Below are the code and all the weights of a small trained network. Each question names an input and a class and asks about switching units off, where a switched-off unit gives its printed mean instead of its output.

import numpy as np


def w(rows, s, z=0):
    codes = np.array(rows[::2]) - 128.0
    scale = np.full(codes.shape[1], s)
    scale[-1] = z or s
    return codes * scale


def f(y):
    return y / 2 * (1 + np.tanh(0.7978845608 * (y + 0.044715 * y**3)))


def log_softmax(a):
    a = a - a.max(-1, keepdims=True)
    return a - np.log(np.exp(a).sum(-1, keepdims=True))


def net(x, mask):
    res = np.array(x, float).reshape(1, 8) / 4 @ E
    y = f(res @ A[0][:, :-1].T + A[0][:, -1])
    res = res + np.where(mask, y, B[0][:, -1]) @ B[0][:, :-1]
    return log_softmax(res[-1] @ U[:, :-1].T + U[:, -1])


A, B = {}, {}
E = w([
[150,141,145,175,114,194,148,65],'x0',
[135,117,154,168,117,108,101,78],'x1',
[132,156,76,93,149,207,125,163],'x2',
[122,155,104,72,140,220,255,203],'x3',
[150,139,144,171,115,197,151,72],'x4',
[104,118,110,69,141,60,132,207],'x5',
[147,153,69,132,148,202,27,108],'x6',
[110,135,67,67,159,127,76,200],'x7',
],0.0049)
A[0] = w([
[129,135,135,140,133,141,131,109,248],'neuron 1',
[158,142,132,148,112,150,135,104,199],'neuron 2',
[135,141,113,122,122,99,29,122,222],'neuron 3',
[115,127,113,120,130,147,150,161,141],'neuron 4',
[122,117,151,149,133,57,144,147,249],'neuron 5',
[119,131,120,129,128,122,53,123,224],'neuron 6',
[139,130,116,120,114,125,106,127,168],'neuron 7',
[144,148,106,89,120,164,195,199,172],'neuron 8',
[125,130,128,131,138,129,130,121,132],'neuron 9',
[116,135,131,156,130,211,154,55,223],'neuron 10',
[132,136,138,120,109,8,162,120,254],'neuron 11',
[116,135,135,113,131,145,136,148,138],'neuron 12',
[113,127,125,103,117,154,147,163,162],'neuron 13',
[159,143,134,148,103,163,139,96,174],'neuron 14',
],0.018,0.00056)
B[0] = w([
[135,136,126,105,94,141,125,115,146],'neuron 1',
[141,144,131,114,80,155,130,102,165],'neuron 2',
[137,125,50,140,139,69,27,134,236],'neuron 3',
[106,127,113,134,169,158,157,147,171],'neuron 4',
[124,123,204,111,122,42,168,130,195],'neuron 5',
[134,133,64,145,127,90,64,137,200],'neuron 6',
[133,130,110,147,126,114,117,131,141],'neuron 7',
[96,142,85,84,222,219,168,204,255],'neuron 8',
[128,125,123,119,99,128,128,142,128],'neuron 9',
[159,130,163,157,36,223,141,56,226],'neuron 10',
[111,109,253,126,134,4,197,118,232],'neuron 11',
[123,125,121,140,157,150,147,143,149],'neuron 12',
[113,126,119,133,177,166,153,159,179],'neuron 13',
[147,123,136,139,78,177,137,94,178],'neuron 14',
],0.023,0.0084)
U = w([
[182,136,147,166,33,206,136,33,79],'0',
[98,77,239,107,136,11,166,125,134],'1',
[72,140,93,64,219,189,177,209,253],'2',
[145,117,25,161,135,68,3,130,37],'3',
],0.0045,0.00042)

Each question gives the input, the list of numbers given to net, and the class t.
The units are the neurons (one row each of A and B). Each row of codes is followed by its name. A weight is (code - 128) times the scale printed after its matrix; where a second scale follows, it is the last column's (A, B and U).
mask holds one flag per neuron, in row order. A switched-off neuron (its flag False) gives its mean, the last column of its row in B, instead of its output. The means were averaged over made-up inputs and are rounded, as every weight is.
A unit's drop is (log p(t) with every unit on - log p(t) with that unit switched off) / (log p(t) with every unit on - log p(t) with every unit switched off).
The circuit of an input: a set's keep is (log p(t) with only the set's units on - log p(t) with every unit switched off) / (log p(t) with every unit on - log p(t) with every unit switched off). Starting from the 12 units with the biggest drops (on a tie, the unit counted first), units are removed one at a time, each time the one whose removal leaves the highest keep (on an exact tie, the one counted first), for as long as the keep stays at least 0.8.
circuit, biggest first: the units of the circuit, biggest drop first
top k neurons: the k neurons with the biggest drops, biggest first
drop when u is switched off: that unit's drop, to one decimal
input [-6,4,6,5,6,-7,6,1], class 0: circuit, biggest first => neuron 10
input [4,-3,-2,-4,0,5,6,-7], class 3: circuit, biggest first => neuron 3; neuron 11
input [5,-6,-2,0,-1,8,6,-7], class 0: circuit, biggest first => neuron 8; neuron 11
input [2,-6,-4,-7,-4,5,3,2], class 3: top 2 neurons => neuron 3; neuron 6
input [4,3,-3,4,7,5,2,4], class 0: top 2 neurons => neuron 10; neuron 3
input [-3,-1,-8,0,0,-8,-1,-5], class 0: top 3 neurons => neuron 10; neuron 14; neuron 2
input [8,5,8,-2,4,7,4,5], class 3: top 2 neurons => neuron 3; neuron 6
input [8,-3,-1,-1,6,4,6,5], class 0: drop when neuron 10 is switched off => 0.2
input [6,-8,-2,-2,-3,8,-6,8], class 1: drop when neuron 8 is switched off => -0.1
input [3,6,-1,7,-7,-4,-5,-7], class 0: drop when neuron 10 is switched off => 0.7
input [2,-3,-8,-3,6,2,3,7], class 3: drop when neuron 13 is switched off => 0.0
